Here is a tiny trained network, its code and every weight. The questions are about switching its units off for an input and a class, where a switched-off unit gives its printed mean instead of its output.

import numpy as np


def w(rows, s, z=0):
    codes = np.array(rows[::2]) - 128.0
    scale = np.full(codes.shape[1], s)
    scale[-1] = z or s
    return codes * scale


def f(y):
    return y / 2 * (1 + np.tanh(0.7978845608 * (y + 0.044715 * y**3)))


def log_softmax(a):
    a = a - a.max(-1, keepdims=True)
    return a - np.log(np.exp(a).sum(-1, keepdims=True))


def net(x, mask):
    res = np.array(x, float).reshape(1, 5) / 4 @ E
    y = f(res @ A[0][:, :-1].T + A[0][:, -1])
    res = res + np.where(mask, y, B[0][:, -1]) @ B[0][:, :-1]
    return log_softmax(res[-1] @ U[:, :-1].T + U[:, -1])


A, B = {}, {}
E = w([
[157,112,116,179,41,154,122],'x0',
[186,69,12,124,144,137,104],'x1',
[183,214,134,125,65,26,157],'x2',
[81,159,81,253,164,129,195],'x3',
[180,179,148,165,152,151,88],'x4',
],0.013)
A[0] = w([
[118,152,126,129,162,185,131,209],'n1',
[187,177,152,157,72,139,134,123],'n2',
[140,171,149,89,48,126,99,187],'n3',
[114,62,60,162,159,130,128,221],'n4',
[83,140,148,108,155,159,174,206],'n5',
[132,123,135,120,71,147,157,189],'n6',
[63,96,107,162,163,134,177,158],'n7',
[101,150,160,167,174,67,196,102],'n8',
[118,116,138,76,109,145,6,189],'n9',
[115,201,192,115,146,99,143,179],'n10',
[121,116,147,106,197,172,95,103],'n11',
[116,137,156,139,171,151,188,158],'n12',
[95,93,115,143,196,216,108,176],'n13',
[143,124,124,84,149,134,68,157],'n14',
[123,152,152,195,105,132,150,199],'n15',
[147,90,47,107,116,79,157,128],'n16',
[121,80,187,88,87,126,113,162],'n17',
[128,88,175,93,94,112,143,159],'n18',
[116,176,143,177,100,104,140,189],'n19',
[56,131,141,144,141,158,154,180],'n20',
[129,77,139,79,103,90,72,138],'n21',
[156,74,72,90,132,113,158,181],'n22',
[105,129,150,132,99,140,123,105],'n23',
[143,171,159,161,125,81,127,184],'n24',
[150,185,168,122,145,82,155,154],'n25',
[162,143,60,99,89,99,133,253],'n26',
[150,185,68,174,65,106,127,178],'n27',
[120,129,68,125,152,103,137,185],'n28',
],0.016,0.0054)
B[0] = w([
[79,66,160,168,184,119,99,182],'n1',
[214,93,122,172,56,102,111,200],'n2',
[186,157,169,65,34,120,140,211],'n3',
[116,152,110,171,216,177,159,226],'n4',
[44,117,120,130,149,100,143,193],'n5',
[140,105,99,96,84,124,160,166],'n6',
[69,170,121,194,147,120,133,211],'n7',
[104,119,130,96,210,90,101,212],'n8',
[99,57,169,72,87,185,104,241],'n9',
[99,178,186,104,125,53,104,228],'n10',
[120,56,123,153,128,126,108,201],'n11',
[77,130,170,141,203,64,117,183],'n12',
[53,66,124,191,143,180,109,249],'n13',
[144,90,153,110,123,194,98,197],'n14',
[154,114,120,160,126,68,135,207],'n15',
[179,155,90,75,218,149,165,200],'n16',
[92,110,105,80,46,139,159,210],'n17',
[70,149,126,73,7,126,177,188],'n18',
[152,102,153,134,170,58,108,209],'n19',
[43,153,125,179,83,72,180,201],'n20',
[79,150,129,64,112,190,123,211],'n21',
[144,123,70,105,172,208,149,202],'n22',
[134,124,117,113,102,100,144,148],'n23',
[190,160,183,120,145,86,92,202],'n24',
[156,185,209,103,149,118,107,207],'n25',
[183,120,80,80,155,153,137,209],'n26',
[206,59,103,155,144,81,131,223],'n27',
[108,136,88,121,207,127,106,176],'n28',
],0.011,0.019)
U = w([
[239,51,87,191,120,83,98,116],'0',
[90,174,184,129,186,54,61,108],'1',
[143,135,128,56,56,180,108,107],'2',
[231,208,170,125,108,99,56,74],'3',
[67,141,101,254,156,153,138,43],'4',
[190,149,6,110,205,163,178,250],'5',
[71,132,101,117,68,63,223,125],'6',
[94,21,154,151,150,197,2,230],'7',
],0.0096,0.0021)

Each question gives the input, the list of numbers given to net, and the class t.
The units are the neurons (one row each of A and B). Each row of codes is followed by its name. A weight is (code - 128) times the scale printed after its matrix; where a second scale follows, it is the last column's (A, B and U).
mask holds one flag per neuron, in row order. A switched-off neuron (its flag False) gives its mean, the last column of its row in B, instead of its output. The means were averaged over made-up inputs and are rounded, as every weight is.
A unit's drop is (log p(t) with every unit on - log p(t) with that unit switched off) / (log p(t) with every unit on - log p(t) with every unit switched off).
The circuit of an input: a set's keep is (log p(t) with only the set's units on - log p(t) with every unit switched off) / (log p(t) with every unit on - log p(t) with every unit switched off). Starting from the 12 units with the biggest drops (on a tie, the unit counted first), units are removed one at a time, each time the one whose removal leaves the highest keep (on an exact tie, the one counted first), for as long as the keep stays at least 0.8.
circuit, biggest first: the units of the circuit, biggest drop first
top k neurons: the k neurons with the biggest drops, biggest first
drop of u: that unit's drop, to one decimal
input [-5,-5,8,2,7], class 3: circuit, biggest first => (n2)
input [8,7,-5,-5,-7], class 5: top 2 neurons => (n16; n4)
input [-3,-6,-5,7,2], class 4: top 3 neurons => (n13; n20; n7)
input [8,4,1,-1,0], class 5: circuit, biggest first => (n16; n26)
input [-8,6,-4,4,8], class 4: top 2 neurons => (n9; n4)
input [8,7,-6,5,0], class 4: top 2 neurons => (n13; n7)
input [7,-5,6,5,2], class 0: top 3 neurons => (n27; n2; n15)
input [4,-2,-1,8,8], class 0: top 2 neurons => (n27; n2)
input [-1,8,6,-6,7], class 2: top 3 neurons => (n9; n3; n4)
input [5,-7,-4,4,-5], class 4: top 2 neurons => (n7; n3)
input [-6,-5,4,-3,4], class 3: top 2 neurons => (n3; n13)
input [6,-1,3,-2,6], class 0: drop of n27 => 1.4
input [8,1,2,2,-5], class 0: drop of n27 => 0.2
input [4,-6,-4,7,1], class 4: circuit, biggest first => (n7)
input [2,-6,3,-7,7], class 3: drop of n25 => 0.7
input [0,7,4,8,5], class 5: drop of n16 => 0.6
